Each row comes from the steps of one path. Every step used is in the known rows, and no mark comes twice. Write the path behind each row, first mark first.
Known rows:
mumon -> zova -> biga: [ -4   5  -3   7  -8   4 -10   8  -2 -23   9  35  19  -1 -18  15  -4   6
  23 -11]
moridig -> vepa -> biga: [ -6   8  -5  11 -16   6   4   3   2 -17   6  11  24   2  -2  15   1   8
  26 -34]
vepa -> moridig -> mumon -> zova: [  8  10 -11   3 -30  15 -10   6   2 -24  16  50  21 -12  -8   6   3  -1
  25 -12]
vepa -> moridig -> mumon -> zova -> biga: [  5  11 -11   7 -21  10 -12   3   6 -36  14  58  24  -8 -14   6   2   0
  23 -23]
mumon -> moridig: [  7  12  -2   3  -9  14  -1  -3   0 -16  11  18  21 -11 -12   5   0   0
  23 -27]
vepa -> biga -> moridig -> mumon -> zova -> lodol: [ -7  20  -2  12 -32  -2   0  -5   8 -37   8  39  21  -9  -9 -10   1   0
  28 -31]
biga -> vepa -> moridig: [ 15  19  -4   2 -12  29   4   4  -1 -10  11  12  18 -15  -2   4   5   4
  16 -32]
lodol -> biga: [  2  10  -4   6  -2   8  -2   7  -4  -8  10   9  18  -4  -5  10  -4   7
  23 -11]
biga -> vepa -> moridig -> mumon -> zova: [ 12  12 -10   0 -32  24   1  10   1 -20  12  35  23 -14  -3  -1   7  -3
  28 -23]
mumon -> zova: [ -2   4  -4   4 -16   9  -9  11  -5 -11  11  28  16  -6 -12  15  -4   4
  24  -1]
vepa -> moridig -> mumon: [  8   9  -6   8 -15  15  -5  -1   6 -23  14  40  17 -10  -5   1   5   0
  15 -31]
moridig -> vepa: [  0  -4  -3  10 -13  13   2   0   0  -8  10  12  19   9  -4   6   4   6
  27 -19]
zova -> lodol -> biga -> moridig: [  5  23   1  10  -9   7   4 -10   1 -18  10  11  17  -1  -6 -13   1   6
  24 -21]
mumon -> zova -> lodol -> biga: [  3  16  -7   6 -14   4   1   3  -1 -17  12  21  20   3 -13  10  -5   6
  29   2]
vepa -> moridig -> mumon -> zova -> lodol -> biga: [ 14  23 -15   6 -27   8   0  -2   6 -29  17  44  25  -4  -9   1   2   0
  29 -10]
mumon -> zova -> biga -> vepa -> moridig: [ 13  21  -9   0 -17  24  -2   9  -1 -24  11  30  25 -12 -11  11   3   4
  23 -24]
biga -> moridig -> vepa -> mumon: [ -3  21  -4  15 -34  16  -3  -2  -2 -11  11  15  21  -4   3 -12  15   4
  32 -25]
moridig -> mumon -> zova -> lodol -> biga: [  2   8  -8   9 -20  -1   2   2   3 -24  12  33  20   6 -11  -1   0   1
  33  -7]
zova -> mumon: [ -4  -3  -2   8   5   0 -10  11  -3 -17  14  37  11  -5 -11   9  -1   4
  22 -25]
biga -> vepa: [  3   4   2   5  -3  21   6   8  -3  -5   6   1  14  -6  -3   1   3   5
  20 -28]

Write each row's path:
[ 14  17  -9   5 -30  21   9  -1   7 -25  13  35  21  -6  -8  -7   8  -3
  26 -26]  biga -> vepa -> moridig -> mumon -> zova -> lodol
[  3  16   0  14 -15   3   5 -12   6 -26  10  23  18   1  -3 -23   6   1
  29 -27]  zova -> lodol -> biga -> moridig -> mumon
[  1  12  -6   3 -34   7  -7   7  -3 -21  11  32  23 -10  -1 -12   2  -1
  40  -7]  lodol -> biga -> moridig -> mumon -> zova
[ -2   1  -3  12 -19   0   0  -2   6 -25  12  39  15   5 -15  -2   1  -1
  26 -11]  moridig -> mumon -> zova -> lodol
[  4  27  -8   8 -19  14  -5   2  -2 -15  12  21  22 -17  -8   4   7   0
  24 -29]  vepa -> mumon -> moridig
[  0   6  -2   4  -9  14   1  12  -3 -19   6  18  21  -3 -13   7   0   5
  28 -20]  mumon -> zova -> biga -> vepa
[ -6  -3  -4  10 -13  -1 -10   8   3 -31   9  46  19   1 -15   5   0   0
  28 -18]  moridig -> mumon -> zova -> biga
[  5   2  -9   3 -14   5  -1   1   1 -23  16  34  26   4  -9   0   6  -2
  43 -38]  zova -> mumon -> moridig -> vepa
[ -2  12 -11   4 -17  -1   0   4   2 -31  13  32  32  -4  -7  10   3   1
  40 -52]  zova -> mumon -> moridig -> vepa -> biga
[  3  19  -1   5 -12  12  -3   1  -5 -12  10  10  18 -10  -1  -7   1   6
  28 -18]  lodol -> biga -> moridig
[  0   6   1   9   6  14   4   5   0 -16   4   8  17  -2 -10   2   2   6
  18 -37]  zova -> biga -> vepa
[ -2  13 -12  10 -39  11  -6  11  -5  -9  13  25  24   0  -4  11   9   4
  36  -4]  moridig -> vepa -> mumon -> zova
[  6  10  -8   6 -21   8  13   5   2 -19   9  16  22   3  -5  -9   4   0
  38 -17]  moridig -> mumon -> zova -> lodol -> biga -> vepa
[  9  16  -2   8   0  13  16   0   0 -10   7  -6  18   2  -5  -3   2   7
  24 -25]  zova -> lodol -> biga -> vepa
[ -6  18  -9  12 -17   4 -15  12  -4 -22  11  37  20  -9 -15  15   2   6
  24 -10]  vepa -> mumon -> zova -> biga
[ 20  32 -13  -1 -24  23   9   4  -1 -17  14  16  25  -8  -7   5   2   4
  29 -12]  mumon -> zova -> lodol -> biga -> vepa -> moridig
[  7  12  -3   3  -4  19   9  11  -6  -4   7  -7  19  -7   1   3   1   7
  27 -21]  lodol -> biga -> vepa
[ -3  12   5  11  -3   8  -8  -5   1 -24   7  24  15  -5 -11  -7   2   6
  18 -31]  zova -> biga -> moridig
[ -3  12  -9  16 -23  12  -2   4  -2  -7  12  14  20   2  -1   5  11   6
  27 -20]  moridig -> vepa -> mumon
[  0   6   1   9 -24  16   1  -6   0 -12  10  13  20   3   0 -12   8   5
  32 -24]  biga -> moridig -> vepa
[  8   6  -6   4 -21  16   6  -6   1 -15  11  13  27   4  -7   1   6   0
  34 -31]  mumon -> moridig -> vepa
[  1  11  -1   8 -19   8  -2   0   0 -19   9  21  19  -8   2 -18   4   1
  31 -24]  lodol -> biga -> moridig -> mumon
[ -7  22   2   9 -15   9  -4   2   0 -21   5  16  18 -18  -2   1  -1   7
  19 -38]  vepa -> biga -> moridig
[ -4  -4  -5   7 -22   6  -7  10   0 -19  11  39  17  -4  -9   4   0  -1
  28  -8]  moridig -> mumon -> zova
[ 11  36 -12   2 -22  21   8   9  -7 -10  10  -2  29 -20   1  -2   9   0
  35 -32]  lodol -> biga -> vepa -> mumon -> moridig
[ 16  20 -15  -3 -33  23   4  14  -2 -19  13  27  28 -15   1   0   5  -1
  35 -16]  lodol -> biga -> vepa -> moridig -> mumon -> zova
